Below are the code and all the weights of a small trained network. Each question names an input and a target symbol and asks about switching units off, where a switched-off unit gives its printed mean instead of its output.

import numpy as np


def w(rows, s, z=0):
    codes = np.array(rows[::2]) - 128.0
    scale = np.full(codes.shape[1], s)
    scale[-1] = z or s
    return codes * scale


def norm(h):
    return h / np.sqrt((h * h).mean(-1, keepdims=True) + 1e-5)


def f(y):
    return np.maximum(y, 0)


def softmax(a):
    e = np.exp(a - a.max(-1, keepdims=True))
    return e / e.sum(-1, keepdims=True)


def log_softmax(a):
    a = a - a.max(-1, keepdims=True)
    return a - np.log(np.exp(a).sum(-1, keepdims=True))


def net(x, mask):
    ids = ['ΨΩβεημ'.index(c) for c in x.split()]
    T = len(ids)
    res = E[ids] + P[:T]
    q, k, v = (norm(res) @ M[0].T for M in (Q, K, V))
    z = softmax(np.where(np.tri(T) > 0, q @ k.T / 4**0.5, -1e9)) @ v
    res = res + np.where(mask[0], z, O[0][:, -1]) @ O[0][:, :-1]
    y = f(norm(res) @ A[0][:, :-1].T + A[0][:, -1])
    res = res + np.where(mask[1:9], y, B[0][:, -1]) @ B[0][:, :-1]
    return log_softmax(norm(res)[-1] @ U[:, :-1].T + U[:, -1])


Q, K, V, O, A, B = {}, {}, {}, {}, {}, {}
E = w([
[89,159,113,250,130,144,98,83],'Ψ',
[156,84,138,154,152,174,106,117],'Ω',
[101,92,115,129,146,195,114,169],'β',
[115,159,92,167,162,89,98,84],'ε',
[157,148,133,133,127,163,163,99],'η',
[92,88,151,99,150,109,141,125],'μ',
],0.019)
P = w([
[90,182,222,126,172,92,124,131],'0',
[96,119,61,169,146,187,114,37],'1',
[117,2,134,141,129,105,206,118],'2',
[149,204,81,151,111,147,136,140],'3',
[112,84,74,99,105,176,92,74],'4',
[139,43,119,119,118,104,201,165],'5',
[145,179,76,146,217,185,137,179],'6',
[129,67,80,89,105,188,80,79],'7',
],0.0097)
Q[0] = w([
[92,115,199,76,59,148,20,28],'h0',
[107,140,99,79,174,203,91,6],'h0',
[119,202,156,112,161,174,68,142],'h0',
[77,76,112,80,71,145,137,64],'h0',
],0.012)
K[0] = w([
[106,83,254,205,168,159,111,94],'h0',
[57,199,201,145,215,150,138,64],'h0',
[117,164,129,191,208,173,133,185],'h0',
[98,139,252,83,133,113,101,86],'h0',
],0.013)
V[0] = w([
[55,63,139,179,132,196,144,72],'h0',
[116,69,169,179,125,73,18,177],'h0',
[112,222,113,223,146,137,128,116],'h0',
[25,163,104,7,161,135,165,94],'h0',
],0.011)
O[0] = w([
[254,82,60,122,148,95,146,161,251],'h0',
[117,139,58,83,109,101,89,230,161],'h0',
[170,97,164,161,173,174,85,172,184],'h0',
[154,147,138,177,35,98,8,83,166],'h0',
],0.0099,0.011)
A[0] = w([
[120,172,180,241,150,82,184,163,135],'n0',
[172,56,105,140,226,119,132,166,166],'n1',
[116,187,250,127,116,161,96,84,154],'n2',
[118,158,172,90,200,11,121,139,254],'n3',
[79,200,120,173,107,193,88,227,134],'n4',
[105,223,174,122,99,156,4,138,130],'n5',
[141,197,199,117,62,75,137,149,63],'n6',
[157,204,207,148,203,119,151,200,105],'n7',
],0.011,0.0027)
B[0] = w([
[71,98,119,15,80,51,131,132,143],'n0',
[72,175,192,147,91,124,166,102,251],'n1',
[80,126,93,135,63,74,165,244,137],'n2',
[137,125,118,215,112,165,17,117,140],'n3',
[179,26,161,93,86,99,158,30,162],'n4',
[93,225,150,79,196,167,223,126,153],'n5',
[101,73,178,219,149,127,92,158,132],'n6',
[173,118,4,162,157,143,92,65,154],'n7',
],0.012,0.017)
U = w([
[174,138,253,114,139,110,133,48,79],'Ψ',
[231,155,145,200,232,145,90,206,253],'Ω',
[106,152,45,143,132,93,226,192,122],'β',
[55,139,188,246,103,127,72,157,85],'ε',
[197,61,47,206,110,81,38,100,86],'η',
[116,217,72,91,145,150,99,53,142],'μ',
],0.006,0.0014)

Each question gives the input, a string of symbols that net reads in full, and the target symbol t.
The units are the heads (4 rows each of Q, K, V and O) and the neurons (one row each of A and B). Each row of codes is followed by its name. A weight is (code - 128) times the scale printed after its matrix; where a second scale follows, it is the last column's (O, A, B and U).
mask holds one flag per unit, heads first, then neurons. A switched-off unit (its flag False) gives its mean, the last column of its rows in O or B, instead of its output. The means were averaged over made-up inputs and are rounded, as every weight is.
A unit's drop is (log p(t) with every unit on - log p(t) with that unit switched off) / (log p(t) with every unit on - log p(t) with every unit switched off).
The circuit of an input: a set's keep is (log p(t) with only the set's units on - log p(t) with every unit switched off) / (log p(t) with every unit on - log p(t) with every unit switched off). Starting from all 9 units, units are removed one at a time, each time the one whose removal leaves the highest keep (on an exact tie, the one counted first), for as long as the keep stays at least 0.8.
units of the circuit, in order: the units of the circuit, biggest drop first
unit that matters most: the unit with the biggest drop
k most important neurons: the k neurons with the biggest drops, biggest first
drop when u is switched off: that unit's drop, to one decimal
input ε ε Ω, target ε: unit that matters most	n1
input β β μ, target η: units of the circuit, in order	(h0; n1; n3)
input β β ε, target ε: units of the circuit, in order	(n1; n3; n4)
input Ω β Ψ ε μ β, target η: 2 most important neurons	(n1; n5)
input η ε β ε Ψ β β ε, target ε: 2 most important neurons	(n2; n4)
input η Ψ ε μ β Ψ ε Ω, target ε: units of the circuit, in order	(n2; h0)
input ε Ψ β Ω μ η Ω ε, target Ψ: units of the circuit, in order	(h0; n4; n5)
input β ε β ε β β, target ε: units of the circuit, in order	(n1; n4)
input μ ε η Ω μ, target μ: 3 most important neurons	(n5; n1; n4)
input β β β μ, target ε: 2 most important neurons	(n6; n2)
input β β Ψ ε Ψ β, target ε: 2 most important neurons	(n1; n5)
input β η Ψ, target Ψ: units of the circuit, in order	(h0; n0)
input Ψ β Ψ, target β: 4 most important neurons	(n0; n1; n4; n3)
input Ω β Ψ ε μ ε β Ψ, target β: units of the circuit, in order	(h0)
input ε Ω β μ β, target Ψ: units of the circuit, in order	(n4; h0; n5)
input η η ε, target Ψ: 2 most important neurons	(n0; n7)
input β μ μ μ ε β μ, target μ: units of the circuit, in order	(n5; h0)
input μ Ψ η, target η: units of the circuit, in order	(h0; n1)
input β μ β β, target Ψ: 2 most important neurons	(n4; n1)
input Ψ β ε μ Ω, target Ω: units of the circuit, in order	(h0)
input β β μ η, target β: drop when n1 is switched off	0.4
